Each row was made from one walk, in order. Every step used is in the known rows, and no mark comes twice. Write each row's walk.
Each row is shifted at random along 3 fixed directions that mean nothing.
Known rows
s g r q: [ 210  123  159  173  -52  265   93  -50  321  -94 -211   11  164  -56
   93 -106   13  -15  174 -173 -107    0  -87 -153 -142  -97 -101  -85
   -1   77  171   26  -26 -260  -75   83 -126   48  -29   54 -145   81
   64 -198  109]
w r q f l: [ 173   99  199  133  -60  255   69   -6  341 -379 -146  219   45    1
    5 -124  -38 -129  203 -218  197  -81 -120  -91 -168  -36 -181 -121
  142  -31  289   11  -57 -150   18  -36  -37  -64  -99   82   37   58
  -34 -171  -64]
g r x l q: [  28  170    6  273   51  122  153 -127  258  -25   85  -24   -5  -50
   33 -155    4  -66  171  -97 -123  126 -169  -88 -227 -354   60 -150
 -207 -137 -202 -189 -196  -37 -125   42 -306  122 -107  162 -158    7
  -64 -425   83]
g r x l: [  47  -63   90  249   44   71  181 -166  443  -43  144  194 -222  -58
   28 -198  -43 -179  111  -17  198  -41 -120   84 -410 -282 -102 -101
 -200  -60 -173 -215 -170   89 -122  -14  -96   33   71  123  165  237
 -167 -397 -134]
g r w s q x: [  87  -17  181  229  -60  182  -17 -142  570 -205   46  255 -208   34
   51  -92   -3  -41    9 -124  272   -7 -101   98 -384 -243 -141 -234
  -16  -90  177 -307  -14 -104  -24   36   19 -105  103  178  280  338
  -25 -257 -158]
l r g f: [ 227  156  129   86  -10   86  154   24  177  -76 -112    0  -13  -28
   67 -106  -15   10  242  -93  -23   80  -54 -170 -132 -138  -97 -127
  -71   79   36 -118  -94 -238  -23   80  -48   47  -76   18 -231  207
  -45 -253   24]
w s g f: [ 239  193  166  201  -85   70   37  131  163  -96 -121  -51  -79   -5
  243   12  100   49  117 -237 -170   84  -62 -226  -14  -10   86 -187
  -88  320   -8  166 -112 -264 -113   43 -123   84  -88  -79 -195   96
    7  -96   10]
g r w s q x f l: [ 141   58  157  224  -86  217    1  -75  450 -180   12  112 -190  -19
   76  -39   10    2   80 -206   73   53  -59  -65 -169 -138  -12 -226
   12    5   53 -221   25  -63  -88   80  -44  -48  -29   55   99  247
  -83 -236  -58]
x l r w s g: [  -8   70  -40  118   60  230  126 -163  649 -275  -38  121  -38  -40
  -34  -36  -57 -109   21 -142   72  -18  -84   -8 -233 -230 -187 -239
   65  -61   41 -234  -64  -69  -42  141  -36  -95  -61  100  -84  245
 -220 -311 -170]
l g r q f x: [ 287  130  244  147   -8  187  117   81  211 -136 -184  -22  138   72
   55  -15  -43    0  144 -185  -68   96 -168 -191  -46  -58  -52  -75
  -14  160   91  -21   39 -187 -111  -23 -124   41 -182  -24 -153   41
  -64  -63  157]
r g f l w s x q: [ 150  247  113  126   93   75   75  161  -58   75  -59  -63  -73    7
  143   58  147    2   19 -216 -368  230  -61 -269  -61 -130  127 -332
  -36  155 -165  -33  -79 -216 -187  157 -232  110 -194  -38 -264   91
  -46 -232  137]
w r q g f l: [ 131   94  129  138   93  198   58   66  233 -189 -100  116   34  -91
   51  -91   17  -50  228 -167  -36   99 -123 -122 -207 -146  -23 -224
   81  -82  108  -32 -136 -189  -28   35 -196  -14 -114  120 -138   71
   -6 -252   54]
g r s q f l: [ 225  168  155  283  -53  183  103  -45  181   52  107   72 -185  -50
   84 -107   74  -51  167 -173  -36   65 -123 -167 -120 -101   72 -213
 -128   18  -28  -87 -102 -130  -94    6 -155   66 -120  -19  -74   33
  107 -202   63]
w s g f l x: [ 114  206   74  171   24   30   84  149  216  -31  -42  -49  -73  -54
  169   61  135   -7   61 -221 -215   96 -157 -225 -120 -135  148 -275
  -43  204 -170   41 -133 -220 -152   61 -212   37 -133  -38 -221   50
  -43 -206   -6]
q g r s x f l w: [ 139   38   78  206   62  271  159   44  384 -158 -105  119   27    6
   63  122   18   10   47 -128  -49   17  -94 -104 -197  -73   12 -258
    7   36   72 -174   12 -219  -51   94  -55   38 -173   85  -62  153
  -89 -232  -29]
s w r x q: [  55  194   21  238  -67  249    4  -79  185 -172  -52  -26  -82  -96
  -23 -100   19  -46  123 -198 -152   42 -114 -180 -138 -151   24 -171
 -117   34   39   19 -114  -61  -28  127 -139   75  -33  137  -74   89
  -40 -234   60]
q f l r: [ 117  132  138  116   29  130  257  -43  534 -273 -120  200  -18  -32
   -5  -35  -45 -154  100 -177  161 -131 -175 -114 -215 -108  -96 -193
   53  -48  138 -175  -37 -237   59  110  -36  -55 -137  135 -156   52
   23 -288 -127]
s q f l g: [  88  206  183  158  -58   86  166  -25  355 -123 -197   94  -18   74
   -8  -18   14  -47   34 -255 -122    3 -244 -233  -61   44   68 -188
  122  144  148   56   -3 -226  -63  195 -117   46 -182   19 -210  -24
   91 -171   85]
f g r w s x l: [ 238   80  129  211   66  232   60  -35  185  -14   57  -65  -87  -66
  137   23   60   45  112 -144 -196  101 -135 -105  -54 -142   69 -198
  -75  130 -116 -107   73  -43 -236   48  -92  106  -80  -36 -166  218
 -262  -96   25]
x g r w s q: [ 239  130   88  209   -1  218  -30  -66  281 -157  -76    1  -91  -20
   84  -60   23   73  139 -140  -73  154 -112  -11  -92  -72  -63 -189
  -35   39  107  -85   95 -115  -88  129  -37  -25  -52   35  -92  250
   28 -151   50]
g f x l q: [ -12   12  177  141  147 -120  198  -17  575  -33   27  297 -418  -48
  108   22   22 -194   16  -85  188   52 -153   79 -427 -139 -105 -148
  -14  129 -292  -45  -96    5  -72 -106  -70  -19   83 -101  119  332
 -266 -283 -157]
x g r s q f l w: [ 156   40   76  170  137  146   56  -72  464  -39   70  306 -394  -23
   41  -12    9 -127   63  -47  174   13 -135  143 -320  -48 -171 -227
    2   18   -6 -214   82   15  -59  115   49 -103   33  -54  218  395
  -36 -246  -86]
g r s q: [ 250  193  135  300 -116  211   85  -66  136  -22   32  -14  -19  -34
   46 -130   66   25  189 -182  -88  114 -126 -189  -77 -116   46 -146
 -168   34   75  -21 -131 -198  -93  -51 -153  137 -129   13 -144  -16
  135 -170   94]
s x f g r w: [  59   15   85  238   95   51   89  -52  262   79   81   23 -167 -102
  155   -1   57  100   79 -109 -184   77  -82 -129 -253  -95   49 -118
 -173   61 -282 -128  -12  -72 -134   39  -79  127   38  122 -181  314
 -287 -357   37]
w s r g f l x q: [  49  158   65  204   26   99  -21   31  351 -199    9  169 -149  -25
    1   24  135  -75  -61 -172   31   39 -124  -17 -391 -225  -97 -308
   18  -14   -9 -292 -209 -164 -127  -30 -145  -94  -99   42   19  155
  -97 -375 -186]
x r w s q f: [  75   42   77  228  101   92 -103  -69  410  -83  158  140 -412   24
  164 -137   29   21  187 -113   72   47  -49   61 -262  -87  -59 -203
 -131    0   76 -116   21   48   13   71 -119  -48   87   39  137  405
  -93 -215  -69]
g f l q x r: [  56  152  115  161   99  -31  126   75  349  -46  -50   92 -232  -96
  100   19   68  -74  220 -160  -93   99 -160 -142 -176 -158  106 -140
  -27   88 -153  -64  -84 -139 -109  -22 -231   60  -77 -104 -160   92
  -55 -263   73]
w s g f l: [ 136  259   43  204   17   83   84  120  183  -30  -81 -115   27 -125
  152   29  150   53   43 -270 -300  147 -117 -280  -80 -174  176 -325
  -59   97 -116    6 -211 -331 -113   99 -280   75 -196   64 -411  -53
  104 -284   -9]
l x r s g: [  40   37    2  208   98   40   45   82  266  -31   88   38 -181   26
   85  -21   59  -69  218  -47  -20  -25 -213  -48 -228 -107  -28  -53
 -175  187 -111   55    7   21 -106  -95 -105   41   14 -111   43  198
 -197 -125   -1]
r g f x: [ 213   31  255  141   65  -81  115  158  -21  166  -28   -1 -263   21
  225  -32  100  -48   90  -79  -68  127  -89 -135 -172  -84   17 -145
 -138  279 -250   88  -17  -89 -113   30  -67   70   18 -105  -91  256
 -122 -120   -2]
x g r q f: [ 313   96  209  194   42  163   37   15  229 -133 -121  120 -113   14
  147  -87  -22  -39  241  -98    2   67 -110  -29  -86   28 -119  -48
  -63  128   79   41  140 -107  -71   81  -41    4   -1  -27  -57  222
  -13 -105  152]
w r g f x: [ 151   87  111  145  -21  137   50   80  183 -178  -98    2   25  -85
   19  -84   31   33  141 -154   93   69  -69  -91 -262 -175  -97 -217
   22  -64   21 -111 -174 -223   22  -53  -41  -20 -100  137 -155  135
    3 -317 -199]
q f l x g r: [ 180  203  120  158   -6  174  214   62  376 -275 -194   27  139   -5
   24   62   -5  -64  104 -201  -29  -47 -226 -209  -71  -62   39 -203
   71   14   43  -87  108 -272  -16  130  -87   -1 -244   95 -286  -63
   59 -209    1]
f x g r w s: [ 202   86  101  226   20  222   64   40  279 -210 -136  -74   21  -40
   47   95   59    3   39 -191  -21  127 -180  -35 -115  -92  -74 -183
  -22   75  -28  -36   87 -106  -66  -24  -22  -68 -157   42 -144  119
  -85  -92  -95]
r w s x: [ 100   38  132  233  122  -14   -8  -10   13  100  219  -39 -292   67
  274  -53  129   -5   65 -121 -197  165  -92 -126 -143 -202  113 -192
 -319  148 -226    1  -38   35 -145   69 -141   44   44   59  -27  263
 -223  -87  132]
r x g f l q: [  56  129   74  194  -22   16  147   69   49  -30 -147   25 -122   -3
  147   20   76 -102  126  -97 -146  103 -229 -152  -76  -55   17  -96
  -34  253 -251  129   -4  -38 -202   70 -127   77 -105 -104  -73  118
 -154 -183  109]
l w r q f x: [ 152  278   77  130  200  168   47   13   88  -89   41  -88    3   46
   91  -22    7  -44  232 -227 -234  214  -88 -216  -34 -130   49 -193
 -152  -43  -38  -12  -25  -12   75  176 -236   72 -163  128 -158   80
  -60 -202  246]

Write each row's walk
[  49  103  133  121    2   76   60  111  532 -230 -113  271 -199  -14
  102   62   67 -137  -46 -196  100  -44 -169   13 -325  -74 -116 -278
  137  218   41   -3  -74 -196 -147  -24  -49  -82   -1  -88  144  238
 -102 -199 -190] => w s g f l x q
[  61   62  151  105   56  107  167  -24  530 -203  -87  219 -153  -61
   18   48  -18 -155   45 -183  166   69  -51  -45 -298  -57 -169 -181
  111   61 -115  -46  -67  -32   -7  -56  -32  -22  -49  -31   97  276
 -246 -268 -134] => g f x l w r q
[ 156  152  103   95   72  108   23  138   78 -120   -7   10 -101  -66
   49 -108   30  -53  240 -150  -70  116 -108 -117 -169 -165  -12 -225
    6   25  -58  -56 -110 -104 -115    1 -133    6 -101  -28 -121  134
  -54 -245   13] => w r g f l x q
[ -50  251   14  225  -84  259  -73   51  427 -404 -302   -5  186  130
   39  122   51   71   91 -254 -126   39 -229 -130  -53 -179  -25 -162
  135   32  293  -54   62 -320  -11   61 -168  -19 -158   90 -148  -15
   -4 -153   37] => l q x r w s g
[  16  138  108  213  -31  237  135 -105  420 -190 -134   84   57   62
   64  103   22    1   23 -181 -120  -13 -148 -140 -127  -75  -14 -154
   96   55  -26  -99   77 -169 -133   51  -60   53 -138   48 -151  122
 -280 -203   47] => s x l q f g r w
[  63  148   25  244    1  231   17  105  105 -182   29   41   -8  -36
  -14    1   63  -36  110 -228  -86   48 -157 -191 -128  -99   -3 -237
  -28   -3  -19  -66 -198 -169 -115 -113 -116  -10 -237   53 -169  -51
  -50 -214    3] => w r s x q f l g
[ -42   45   80  279    3   94   60 -179  379 -101   42  193 -284   41
   73  -10   44 -174   58  -55   65 -117 -157    6 -310 -100 -127  -50
  -76  117 -178 -178  -89  138 -125   59  -54  -15   11  -38  155  257
 -362 -323  -66] => s r x l q f g
[  79  294   39  191  -29  198    4   37  135 -159 -103 -125   71   74
  112   86  110   61  -17 -274 -305  190 -214 -291   65  -97  139 -363
   72   48   -3   -7  134 -203  -72  267 -184   -5 -247  108 -284   17
   11 -116  135] => r w s q f l x g
[  45   71  102  180   97  204   53   55  328 -212  -96  118   13  -64
   24  -31    2  -63  154 -174   -4  116 -119  -81 -243 -130  -57 -227
   99  -82   -3  -16 -130 -123   -4    7 -177  -38 -113  142 -121   98
 -118 -275  -11] => w r q g f x l
[ -40  172  113  230  139  -33   79  -44  225  210  121   60 -389   58
   87  -67   59  -87   96 -146 -191  135 -174 -124 -192  -56  108 -230
  -94   58 -289  -10  -68   53  -26  264 -201  -10  -32   55 -162  186
 -100 -314  130] => s q f x l r g
[ 169  174   97  137   72  169   61   56  367 -214  -81   57 -131   -4
  165   30    3   36  150 -196 -123  124 -101  -97  -56  -99   48 -225
   42   86   15  -99   60 -110 -105   98 -174   23 -143  -63 -114  192
 -163 -210   33] => x f l q g r w s
[  89  202   -4  148  307 -102   51   39  196  192  133   37 -426 -127
  134   10  119  -24  102 -118 -301  302 -146  -65 -199 -132  154 -309
 -138   61 -363  -88  -76   -5 -132  236 -249   35  -41  -37 -213  276
  -14 -346  142] => x g f l w s q
[ -22   -6   60  165  154   45   17  -21  423   45  127  104 -344  -56
  219   22   92  -81 -108 -117   10  112  -65    7 -344 -252  -58 -356
  -57   44 -291 -155  -31    0  -76  117  -96 -101   83   62   71  409
 -223 -266 -160] => r w s g f x l
